Below are the code and all the weights of a small trained network. Each question names an input and a class and asks about switching units off, where a switched-off unit gives its printed mean instead of its output.

import numpy as np


def w(rows, s, z=0):
    codes = np.array(rows[::2]) - 128.0
    scale = np.full(codes.shape[1], s)
    scale[-1] = z or s
    return codes * scale


def norm(h):
    return h / np.sqrt((h * h).mean(-1, keepdims=True) + 1e-5)


def f(y):
    return np.maximum(y, 0)


def log_softmax(a):
    a = a - a.max(-1, keepdims=True)
    return a - np.log(np.exp(a).sum(-1, keepdims=True))


def net(x, mask):
    res = np.array(x, float).reshape(1, 7) / 4 @ E
    u = 0
    for l in range(4):
        y = f(norm(res) @ A[l][:, :-1].T + A[l][:, -1])
        res = res + np.where(mask[u : u + 4], y, B[l][:, -1]) @ B[l][:, :-1]
        u += 4
    return log_softmax(norm(res)[-1] @ U[:, :-1].T + U[:, -1])


A, B = {}, {}
E = w([
[170,220,40,16],'x0',
[184,73,27,57],'x1',
[28,209,18,204],'x2',
[164,254,130,74],'x3',
[250,85,37,111],'x4',
[58,137,197,185],'x5',
[131,169,137,235],'x6',
],0.0061)
A[0] = w([
[127,186,35,87,124],'L0N1',
[146,60,148,82,27],'L0N2',
[175,254,143,125,80],'L0N3',
[98,157,159,124,254],'L0N4',
],0.01,0.0032)
B[0] = w([
[102,177,88,94,253],'L0N1',
[149,79,188,121,184],'L0N2',
[58,254,193,74,231],'L0N3',
[126,134,234,191,254],'L0N4',
],0.0082,0.0041)
A[1] = w([
[106,81,144,255,117],'L1N1',
[135,163,145,137,3],'L1N2',
[98,158,27,102,75],'L1N3',
[150,142,11,148,138],'L1N4',
],0.0078,0.0058)
B[1] = w([
[83,117,105,197,253],'L1N1',
[115,169,147,145,128],'L1N2',
[122,56,17,77,175],'L1N3',
[103,191,1,144,194],'L1N4',
],0.0091,0.0044)
A[2] = w([
[16,120,168,168,66],'L2N1',
[103,109,21,69,22],'L2N2',
[44,185,223,146,253],'L2N3',
[255,247,166,189,36],'L2N4',
],0.0081,0.0038)
B[2] = w([
[160,2,218,168,187],'L2N1',
[95,227,47,100,163],'L2N2',
[28,97,83,185,255],'L2N3',
[98,147,155,84,148],'L2N4',
],0.0081,0.0086)
A[3] = w([
[84,62,255,64,110],'L3N1',
[195,202,51,198,159],'L3N2',
[245,247,122,70,144],'L3N3',
[88,32,63,92,253],'L3N4',
],0.0062,0.0043)
B[3] = w([
[147,68,70,102,199],'L3N1',
[131,199,113,138,176],'L3N2',
[75,111,197,169,179],'L3N3',
[252,123,94,118,255],'L3N4',
],0.013,0.0054)
U = w([
[102,97,211,168,183],'0',
[67,230,206,62,198],'1',
[180,217,59,18,196],'2',
[85,78,136,174,3],'3',
[251,77,160,20,165],'4',
[172,176,89,180,30],'5',
],0.013,0.0056)

Each question gives the input, the list of numbers given to net, and the class t.
The units are the neurons (one row each of A and B). Each row of codes is followed by its name. A weight is (code - 128) times the scale printed after its matrix; where a second scale follows, it is the last column's (A, B and U).
mask holds one flag per neuron, layer by layer. A switched-off neuron (its flag False) gives its mean, the last column of its row in B, instead of its output. The means were averaged over made-up inputs and are rounded, as every weight is.
A unit's drop is (log p(t) with every unit on - log p(t) with that unit switched off) / (log p(t) with every unit on - log p(t) with every unit switched off).
The circuit of an input: a set's keep is (log p(t) with only the set's units on - log p(t) with every unit switched off) / (log p(t) with every unit on - log p(t) with every unit switched off). Starting from the 12 units with the biggest drops (on a tie, the unit counted first), units are removed one at a time, each time the one whose removal leaves the highest keep (on an exact tie, the one counted first), for as long as the keep stays at least 0.8.
circuit, biggest first: the units of the circuit, biggest drop first
k most important neurons: the k neurons with the biggest drops, biggest first
k most important neurons of layer l: the k neurons of layer l with the biggest drops, biggest first
drop when u is switched off: that unit's drop, to one decimal
input [-8,7,-1,3,3,1,2], class 4: circuit, biggest first => L2N3
input [-6,3,1,1,5,-6,-2], class 2: circuit, biggest first => L2N2, L2N1
input [8,-1,-4,-3,-6,6,-5], class 0: 3 most important neurons => L0N4, L2N3, L1N3
input [7,1,4,5,-3,-3,0], class 1: 2 most important neurons => L0N3, L3N3
input [5,0,-3,3,5,-2,7], class 1: 3 most important neurons => L0N3, L3N3, L3N4
input [-2,2,-4,-5,6,8,2], class 4: 2 most important neurons of layer 0 => L0N4, L0N3
input [-2,-6,-5,2,0,-6,6], class 1: 4 most important neurons => L0N3, L3N4, L2N4, L2N1
input [-8,-3,6,8,8,2,8], class 1: 2 most important neurons of layer 0 => L0N3, L0N2
input [-2,-3,-6,4,2,7,-7], class 4: 2 most important neurons of layer 3 => L3N1, L3N3
input [-6,7,2,-6,-1,-6,-1], class 4: drop when L0N2 is switched off => 0.2
input [8,-7,-7,0,5,6,7], class 1: drop when L0N3 is switched off => 0.1
input [-1,2,7,-5,8,-2,3], class 2: drop when L2N4 is switched off => 0.0
input [-4,-2,-5,-2,-8,-4,-7], class 4: 2 most important neurons of layer 0 => L0N3, L0N2
input [4,0,0,4,4,5,-1], class 1: circuit, biggest first => L0N3
input [7,8,-7,7,-3,7,-4], class 1: 2 most important neurons of layer 3 => L3N3, L3N4
